(in the rows, 128 means zero)
Facts:
bises	λ	mepel; bises	λ	vemo; bises	λ	druken; bises	λ	stupam; bises	λ	metru; bises	λ	klabros; bises	λ	brisken; bises	λ	luzelu
bises	λ	steski; bridak	λ	darim; brisutu	λ	nenudol; brisutu	λ	stimuzu; brisutu	λ	stegrus; brisutu	λ	steski; brudel	λ	gastodum; brudel	λ	klilum
brudel	λ	tribroplo; brudel	λ	grovur; brudel	λ	bristo; dresastil	λ	skagram; dresastil	λ	kudron; dresastil	λ	kikul; dresastil	λ	skadaga; drutri	λ	ruru
drutri	λ	vifa; fedru	λ	nitrun; fedru	λ	poski; fedru	λ	ploplibris; fedru	λ	trogi; fedru	λ	drodi; fedru	λ	pleto; fedru	λ	brostu
fedru	λ	tota; fedru	λ	bristo; fedru	λ	pludek; fetofo	λ	finan; fetofo	λ	kizisi; fetofo	λ	dimuk; fetofo	λ	brisken; finadris	λ	trosil
finadris	λ	mepel; flaze	λ	viplal; flaze	λ	regrugron; flaze	λ	plobus; flaze	λ	stupam; flaze	λ	vika; flaze	λ	grovur; flaze	λ	dredro
flaze	λ	fludrivin; flepo	λ	kudron; flepo	λ	mobren; flepo	λ	skadaga; flepo	λ	tribroplo; flepo	λ	pludek; flepo	λ	plaklis; flibraga	λ	naplam
flibraga	λ	bragral; flibraga	λ	trogi; flibraga	λ	flisen; flibraga	λ	lutrobis; fluflos	λ	mepel; fluflos	λ	ploplibris; fluflos	λ	stimuzu; fluflos	λ	fuflom
fluflos	λ	musame; fluflos	λ	voflo; fluflos	λ	steski; gafa	λ	zokligrek; gafa	λ	stosken; gafa	λ	bragral; gafa	λ	trogi; gafa	λ	kliluk
gafa	λ	grolikar; gafa	λ	filen; gafa	λ	skiklem; gafa	λ	kome; getun	λ	kogrir; getun	λ	mepel; getun	λ	bragral; getun	λ	zira
getun	λ	vonagri; getun	λ	kome; giruplo	λ	toklal; giruplo	λ	kigrem; giruplo	λ	skuli; giruplo	λ	ligrak; grukletik	λ	poski; grukletik	λ	flitre
grukletik	λ	zoler; grukletik	λ	tugre; grukletik	λ	dredro; kliklu	λ	vonagri; kliklu	λ	ragruk; kliklu	λ	skadaga; klove	λ	kogrir; klove	λ	darim
klove	λ	trastol; klove	λ	kluplus; klove	λ	sobis; klufludir	λ	sturidus; klufludir	λ	stetu; klufludir	λ	tobrun; klunir	λ	fazu; klunir	λ	lubafli
klutruvu	λ	kogrir; klutruvu	λ	flana; klutruvu	λ	luzelu; klutruvu	λ	pida; liklel	λ	trebotri; liklel	λ	viplal; liklel	λ	staflazos; liklel	λ	dimuk
liklel	λ	bafi; lizan	λ	feso; lizan	λ	nitrun; lizan	λ	pluken; lizan	λ	safu; lizan	λ	nilu; lizan	λ	stoganek; lizan	λ	zoskas
lizan	λ	grofe; logrek	λ	trogi; logrek	λ	grolikar; logrek	λ	kloplim; logrek	λ	luzelu; logrek	λ	plaklis; melaker	λ	mapluklar; melaker	λ	tridrem
melaker	λ	ligrak; melaker	λ	skugruk; mizil	λ	gusis; mizil	λ	klilum; mizil	λ	zira; mizil	λ	fazu; mizil	λ	steski; mogril	λ	mepel
mogril	λ	tugre; mogril	λ	skugruk; mogril	λ	voflo; muvil	λ	ruru; muvil	λ	rotul; muvil	λ	skiklem; muvil	λ	brotror; muvil	λ	fludrivin
muvil	λ	broskol; nozir	λ	kegik; nozir	λ	poski; nozir	λ	musame; pebrum	λ	stosken; pebrum	λ	vemo; plolon	λ	sufo; plolon	λ	satak
plolon	λ	dulal; pokar	λ	feso; pokar	λ	tola; pokar	λ	pleto; pokar	λ	fitrer; pokar	λ	fludrivin; rodri	λ	viplal; rodri	λ	viskom
rodri	λ	ragruk; rodri	λ	skiti; rodri	λ	zefadas; saflu	λ	viskom; saflu	λ	pigas; saflu	λ	brovas; sisimam	λ	vifa; sisimam	λ	zira
sisimam	λ	tobra; sisimam	λ	liklom; sisimam	λ	tatan; staklek	λ	klilum; staklek	λ	domi; staklek	λ	lotrur; stetrobel	λ	plobus; stetrobel	λ	stupam
stetrobel	λ	mobren; stetrobel	λ	bagre; stetrobel	λ	domi; stetrobel	λ	tribroplo; stezo	λ	dimuk; stezo	λ	pida; stezo	λ	bafi; stoki	λ	grenu
stoki	λ	finan; stoki	λ	dasku; stoki	λ	tapus; stoki	λ	skuli; stures	λ	mapluklar; stures	λ	staflazos; stures	λ	roleklor; stures	λ	tapus
sural	λ	feso; sural	λ	viplal; sural	λ	toklal; tage	λ	ragruk; tage	λ	tobra; tefe	λ	ruru; tefe	λ	zoskas; tefe	λ	kezel
tilu	λ	trosil; tilu	λ	sufo; tilu	λ	zunu; tilu	λ	tobra; tilu	λ	dasku; tilu	λ	flana; tilu	λ	tresa; tilu	λ	kome
treder	λ	gredram; treder	λ	stoganek; treder	λ	pida; treder	λ	bristo; tromir	λ	viplal; tromir	λ	regrugron; tromir	λ	grovur; tromir	λ	grofe
tromir	λ	steski; truva	λ	trosil; truva	λ	motri; truva	λ	zunu; truva	λ	trelu; truva	λ	zoler; truva	λ	pida; tumu	λ	kladra
tumu	λ	nilu; tumu	λ	ragruk; tumu	λ	dimuk; tumu	λ	bafi; vanan	λ	lutrobis; velu	λ	trebotri; velu	λ	toklal; velu	λ	kluplus
velu	λ	plevol; velu	λ	gofosta; velu	λ	bristo; velu	λ	dredro; vibrabre	λ	pluken; vibrabre	λ	dulal; vibrabre	λ	tatan; vibrabre	λ	fuzotrel
vibru	λ	pleski; vibru	λ	flana; vibru	λ	fludrivin; vikim	λ	trosil; vikim	λ	klilum; vikim	λ	broskol; vizastil	λ	nenudol; vizastil	λ	kizisi
vizastil	λ	pida; vizastil	λ	dredro; zepim	λ	plutros; zepim	λ	plobus; zepim	λ	lutrobis; zepim	λ	bristo; zepim	λ	bafi; zovur	λ	trumar
zovur	λ	pluken; zovur	λ	staflazos; zovur	λ	brovas; zupuri	λ	plemik; zupuri	λ	zira; bafi	ψ	778; bagre	ψ	122; bises	ψ	122
bragral	ψ	122; bridak	ψ	806; brisken	ψ	122; bristo	ψ	821; brisutu	ψ	233; broskol	ψ	122; brostu	ψ	122; brotror	ψ	778
brovas	ψ	222; brudel	ψ	122; darim	ψ	122; dasku	ψ	696; dimuk	ψ	122; domi	ψ	122; dredro	ψ	778; dresastil	ψ	821
drodi	ψ	122; druken	ψ	222; drutri	ψ	122; dulal	ψ	233; fazu	ψ	778; fedru	ψ	122; feso	ψ	222; fetofo	ψ	122
filen	ψ	778; finadris	ψ	778; finan	ψ	233; fitrer	ψ	122; flana	ψ	778; flaze	ψ	122; flepo	ψ	778; flibraga	ψ	696
flisen	ψ	778; flitre	ψ	122; fludrivin	ψ	122; fluflos	ψ	122; fuflom	ψ	806; fuzotrel	ψ	122; gafa	ψ	122; gastodum	ψ	122
getun	ψ	122; giruplo	ψ	696; giste	ψ	806; gofosta	ψ	696; gredram	ψ	122; grenu	ψ	122; grofe	ψ	778; grolikar	ψ	696
grovur	ψ	122; grukletik	ψ	122; guple	ψ	696; gusis	ψ	122; kegik	ψ	778; kezel	ψ	122; kigrem	ψ	806; kikul	ψ	122
kizisi	ψ	122; klabros	ψ	122; kladra	ψ	233; kliklu	ψ	778; kliluk	ψ	122; klilum	ψ	122; kloplim	ψ	222; klove	ψ	778
klufludir	ψ	122; klunir	ψ	122; kluplus	ψ	122; klutruvu	ψ	222; kogrir	ψ	122; kome	ψ	122; kudron	ψ	806; ligrak	ψ	122
liklel	ψ	122; liklom	ψ	122; lizan	ψ	122; logrek	ψ	122; lotrur	ψ	122; lubafli	ψ	122; lutrobis	ψ	222; luzelu	ψ	122
mapluklar	ψ	122; melaker	ψ	122; mepel	ψ	122; metru	ψ	696; mizil	ψ	122; mobren	ψ	122; mogril	ψ	696; motri	ψ	122
musame	ψ	222; muvil	ψ	222; naplam	ψ	122; naskovo	ψ	778; nenudol	ψ	821; nilu	ψ	122; nitrun	ψ	122; nozir	ψ	778
pebrum	ψ	122; pida	ψ	122; pigas	ψ	122; plaklis	ψ	778; plemik	ψ	806; pleski	ψ	122; pleto	ψ	122; plevol	ψ	122
plobus	ψ	778; plolon	ψ	696; ploplibris	ψ	122; pludek	ψ	806; pluken	ψ	806; plutros	ψ	821; pokar	ψ	778; poski	ψ	696
ragruk	ψ	778; regrugron	ψ	122; rodri	ψ	122; roleklor	ψ	122; rotul	ψ	122; ruru	ψ	778; saflu	ψ	778; safu	ψ	222
satak	ψ	122; saton	ψ	122; sisimam	ψ	696; skadaga	ψ	122; skagram	ψ	696; skiklem	ψ	806; skiti	ψ	778; skubaklik	ψ	122
skugruk	ψ	778; skuli	ψ	806; sobis	ψ	122; staflazos	ψ	122; staklek	ψ	122; stegrus	ψ	122; steski	ψ	122; stetrobel	ψ	122
stetu	ψ	122; stezo	ψ	122; stimuzu	ψ	122; stoganek	ψ	122; stoki	ψ	222; stosken	ψ	778; stupam	ψ	778; stures	ψ	122
sturidus	ψ	233; sufo	ψ	696; sural	ψ	122; tage	ψ	696; tapus	ψ	122; tatan	ψ	778; tefe	ψ	778; tilu	ψ	122
tobra	ψ	122; tobrun	ψ	122; toklal	ψ	122; tola	ψ	122; tota	ψ	122; trastol	ψ	222; trebotri	ψ	778; treder	ψ	122
trelu	ψ	778; tresa	ψ	122; tribroplo	ψ	122; tridrem	ψ	233; trogi	ψ	696; tromir	ψ	122; trosil	ψ	122; trumar	ψ	122
truva	ψ	821; tugre	ψ	696; tumu	ψ	821; vanan	ψ	696; velu	ψ	122; vemo	ψ	122; vibrabre	ψ	821; vibru	ψ	122
vifa	ψ	233; vika	ψ	821; vikim	ψ	122; viplal	ψ	122; viskom	ψ	821; vizastil	ψ	122; voflo	ψ	778; vonagri	ψ	122
zefadas	ψ	806; zepim	ψ	122; zira	ψ	806; zokligrek	ψ	122; zoler	ψ	222; zoskas	ψ	122; zovur	ψ	122; zunu	ψ	122
zupuri	ψ	222

Known rows:
nozir: [ 99 106 105 106 155 114  74 195 169 173 119  99 116  65 181 118 125 101
 118 156 147  78 172 160 143 111 146 153 168 125  59 148 102  75  62 124
 143 181  89 142 119 120 162 123]
vibrabre: [155 127 124 127 163 125 104 145 146 159  98 121  85 110 220  84  70 125
 143 166 127 106 142  74 126 146 133 144 178 130  88 113 167 105 108 133
 128 178 148  89 164 113 100 111]
pebrum: [131 116 113 131 177 131  92 148 170 139  96  86  94 117 178  72  81 105
 141 162 118  79 125  83 117 137 117 138 175 126  99 141 136 122  56 128
 130 159 138 102 135 101 108 126]
plolon: [104 147 115 144 182 131 112 168 127 120 119 117 109 137 195  91 122  83
 137 167 130  76 132 115 140 181 137 159 198 161  98 174 130  96  56 120
 129 160 142 125 129 103 139 119]
giruplo: [102 128 121 143 193 130  94 184 139 111 109 119 107 144 182  96 112 101
 134 158 155  58 128 114 139 175 130 156 178 167  89 171 120  94  53 132
 139 146 140 121 116 111 130 118]
velu: [131 115 117 133 184 131  94 153 172 132 100  88  90 116 180  71  76 106
 144 156 119  83 125  88 118 144 116 134 166 127  93 141 139 118  62 127
 140 155 138 104 133 102 107 127]
logrek: [133 114 113 129 179 133  92 146 169 141  98  86  93 117 178  72  80 106
 142 157 117  80 125  84 116 139 117 137 176 125 100 142 137 121  54 127
 132 159 140 102 132 102 110 128]
brotror: [ 93 120  99  86 157 117  96 181 163 174 119 106 128  61 183 116 132  96
 112 157 151  94 162 161 146 114 142 155 166 115  70 152 106  86  75 105
 135 195  88 147 117 111 158 124]
trastol: [ 97 111 118 127 171 144 106 179 143 138 100  79 119 103 184 125 102  91
 139 137 172  95 146 125 154 170 112 156 149 131 102 154 110  72  82  65
 160 164 125 143 124  88 143 142]
kloplim: [101 111 116 114 163 141  98 158 142 161 100  92 135 120 180 129 114  91
 134 154 171  70 140 120 158 153 118 157 170 135  98 147 107  88  70  92
 145 183 121 134 113  89 146 136]
fludrivin: [125 124 112 112 185 134 108 139 168 136  95  96 107 116 177  71  84 105
 135 160 128  88 115  86 121 139 113 137 166 119 104 143 137 132  70 115
 131 169 134 106 127  95 102 127]
ruru: [ 93 123 100  87 156 118  99 180 161 174 121 108 129  60 186 114 133  93
 112 158 147  96 162 162 147 116 144 154 168 116  69 152 108  86  77 106
 136 197  87 148 118 109 159 124]
nilu: [125 123 115 111 190 134 110 138 169 135  99  99 106 117 179  70  82 104
 136 156 128  89 114  90 121 143 112 135 163 120 102 141 141 130  73 119
 135 170 136 106 124  93 104 127]
plaklis: [ 98 106 104  80 164 119  91 180 163 179 120 105 124  63 177 120 126 102
 110 143 159  89 163 164 142 116 140 155 163 113  75 149 104  84  68 110
 139 192  91 144 107 113 161 127]
grovur: [126 120 116 113 189 134 108 137 169 136  95  98 107 117 175  72  81 108
 134 156 131  87 116  89 119 140 110 137 163 119 105 140 137 132  68 117
 134 167 134 106 124  96 103 126]
kladra: [110 129  92 113 196 143 106 150 155 133 115 109 121 133 211  88 103 111
  92 133 130 101 133 135 138 135 113 138 173 168 102 153 119 132  58 120
 128 137 161 114 111  75  96 127]
poski: [ 98 131 113 121 191 135 108 169 132 118 103 120 121 140 173  98 118 103
 122 155 167  70 122 112 137 171 124 163 183 152 112 174 116 106  55 112
 125 158 139 123 112 105 128 121]
feso: [ 99 117 118 117 166 139 102 159 143 156 104  98 136 122 186 126 114  87
 137 157 166  71 138 123 160 156 120 153 165 139  91 146 111  88  76  96
 151 183 119 135 114  87 145 134]

Rows:
No name comes twice in this set of rows, the named rows included.
[ 97 112 106  96 161 116  89 187 166 172 123 104 119  62 184 117 125  98
 115 150 149  88 168 165 144 116 144 152 162 120  63 149 106  79  69 115
 146 187  89 145 115 115 161 123]	naskovo
[126 122 116 116 187 134 107 138 171 133  92  98 108 118 174  73  82 108
 132 158 132  86 118  88 117 137 110 136 163 120 106 140 135 133  68 116
 134 166 131 107 126  98 100 124]	steski
[123 128 108 112 180 134 110 137 166 137  93  94 109 115 178  70  87 103
 134 165 125  90 115  84 121 138 114 138 170 118 105 144 138 134  70 112
 125 172 134 107 131  94 102 127]	rotul
[123 121 117 113 192 133 106 146 173 128  95  99 105 119 177  71  79 109
 136 157 134  85 113  89 122 141 110 134 154 123  96 141 138 129  75 120
 140 164 133 107 124  96  99 126]	toklal
[133 109 116 103 193 137 107 132 168 147 101  97 102 118 171  75  79 109
 132 141 132  85 117  90 115 144 110 138 170 116 112 139 138 131  59 119
 133 169 139 102 116  96 110 131]	skadaga
[121 118 114 123 194 139 115 165 170 113  94  74  85  95 177  69  68 111
 139 133 134 117 123  92 114 160 103 138 143 110 115 150 139 111  79  81
 145 146 141 116 139  96 101 138]	darim
[123 134 108 113 179 133 115 134 164 138  98  96 109 114 183  68  90  98
 137 167 118  94 115  85 124 140 116 138 173 119 103 145 143 133  74 113
 126 175 134 108 132  91 104 126]	kezel
[123 119 114 117 192 136 111 152 171 124  95  88  97 107 176  70  75 109
 137 147 133 100 118  91 119 149 107 136 152 116 107 146 138 122  75 102
 139 157 137 111 130  95 100 131]	kluplus
[139  98 119  96 198 140 105 125 167 157 107  97  98 120 166  79  75 112
 130 128 135  82 116  92 112 146 110 139 173 112 120 136 138 130  50 121
 132 171 145  97 108  98 115 135]	kikul
[133 120 115 135 178 131  96 145 169 137  98  88  95 117 181  72  80 103
 141 163 114  81 128  85 115 138 117 136 175 127  98 140 137 123  58 127
 134 159 136 104 136 102 109 124]	vikim
[100 119 102 106 151 114  86 186 162 177 127 100 116  61 192 114 131  90
 122 161 132  89 171 161 146 117 152 153 176 124  59 150 110  75  67 120
 139 189  91 144 125 115 166 123]	tefe
[132 118 115 134 180 131  96 147 170 137  98  87  93 116 181  72  78 104
 142 159 114  83 127  86 116 141 117 136 173 126  99 141 138 120  58 125
 136 158 137 104 135 101 109 126]	getun
[103 112 124 140 164 135  85 174 150 150 106  95 125 126 191 125 107  88
 147 162 158  58 146 123 160 155 125 149 163 151  72 143 112  76  71 116
 162 171 119 132 120  93 146 129]	stoki
[157 112 125 124 167 127  93 152 151 160  94 118  81 112 210  88  66 136
 139 156 141  98 141  73 123 143 129 145 173 129  90 112 160 105  99 136
 129 172 149  86 157 118  98 113]	tumu
[108 119 124 149 155 135  97 158 142 157 105  89 127 120 192 129 113  81
 142 163 146  70 158 123 149 153 125 154 180 145  91 143 110  80  63 100
 155 175 117 137 129  96 153 127]	zupuri

The same objects again, as new rows of numbers:
Known rows:
rodri: [121 135 183 107 104 124 118 111 123 104 139  95 169]
trogi: [134 113  75 105 144 134 126 155 130 126  87 141 108]
sisimam: [122 121 121  60 117  71 154  95 114 138  48  94 122]
flibraga: [110 116 101  66 129 119 125 145 117 112  77 118 127]
luzelu: [125 120 108 147 127 131 114 136 139 117 138 138 134]
drutri: [ 87 116 141 108  95  89 134  80 124 122 108 111 138]
vonagri: [130 124 145 143 115 118 119 131 137 122 136 119 148]
skadaga: [129 130 163 141 116 131 115 144 141 114 133 123 158]
zovur: [119 129 181 115  97  96 119  97 122 110 132  93 164]
zepim: [ 92 130 155 107 114 139 107 133 125  92 147 113 157]
viplal: [151 133 144 148 130 154 121 126 136 114 153 125 139]
broskol: [109 117 109 137 117 119 131 105 135 124 120 134 125]
plaklis: [166 155 140 136 168 133 128 150 142 134 151  87  89]
flaze: [ 91 129 136 102 112 141 119 112 122  89 133 121 155]
filen: [159 146 121 133 155 114 130 131 141 148 142  91  72]
stetrobel: [ 90 127 147 106 107 131 120 130 128  89 129 114 165]
stupam: [178 161 117 142 179 146 140 139 138 133 146  87  80]
sural: [110 132 149 114 109 132 113 103 123  97 143 122 158]

Rows:
No name comes twice in this set of rows, the named rows included.
[ 50 111 114 113 102 126 109  98 124  85 126 138 159]	fedru
[139 128 155 136 125 134 116 111 134 114 148 120 140]	nilu
[105 120  70  79 127  91 149 102 114 122  56 134 128]	mogril
[172 159 128 138 167 137 143 105 136 137 149  93  77]	grofe
[194 155 124 140 167 124 140 130 136 156 151  81  57]	flana
[ 76 116 131 111 102 116 106 128 127 102 129 125 152]	logrek
[ 85 126 143 110 112 127 125 102 125  95 121 120 157]	tromir
[132 121 126 143 110 103 124 112 131 136 125 121 127]	tresa
[185 153 152 136 155  89 153  93 135 162 128  71  74]	tatan
[110 116 128 141 115 128 107 138 135 110 141 131 143]	naplam
[ 96 119 130 108 108 118 120 101 122 111 132 118 134]	vibru
[132 116  57 114 140 114 142 113 126 132  72 144 117]	tugre
[135 122 115  70 124  82 147 104 115 137  61 103 118]	plolon
[126 115 112 149 118 108 120 131 137 133 129 127 129]	kome

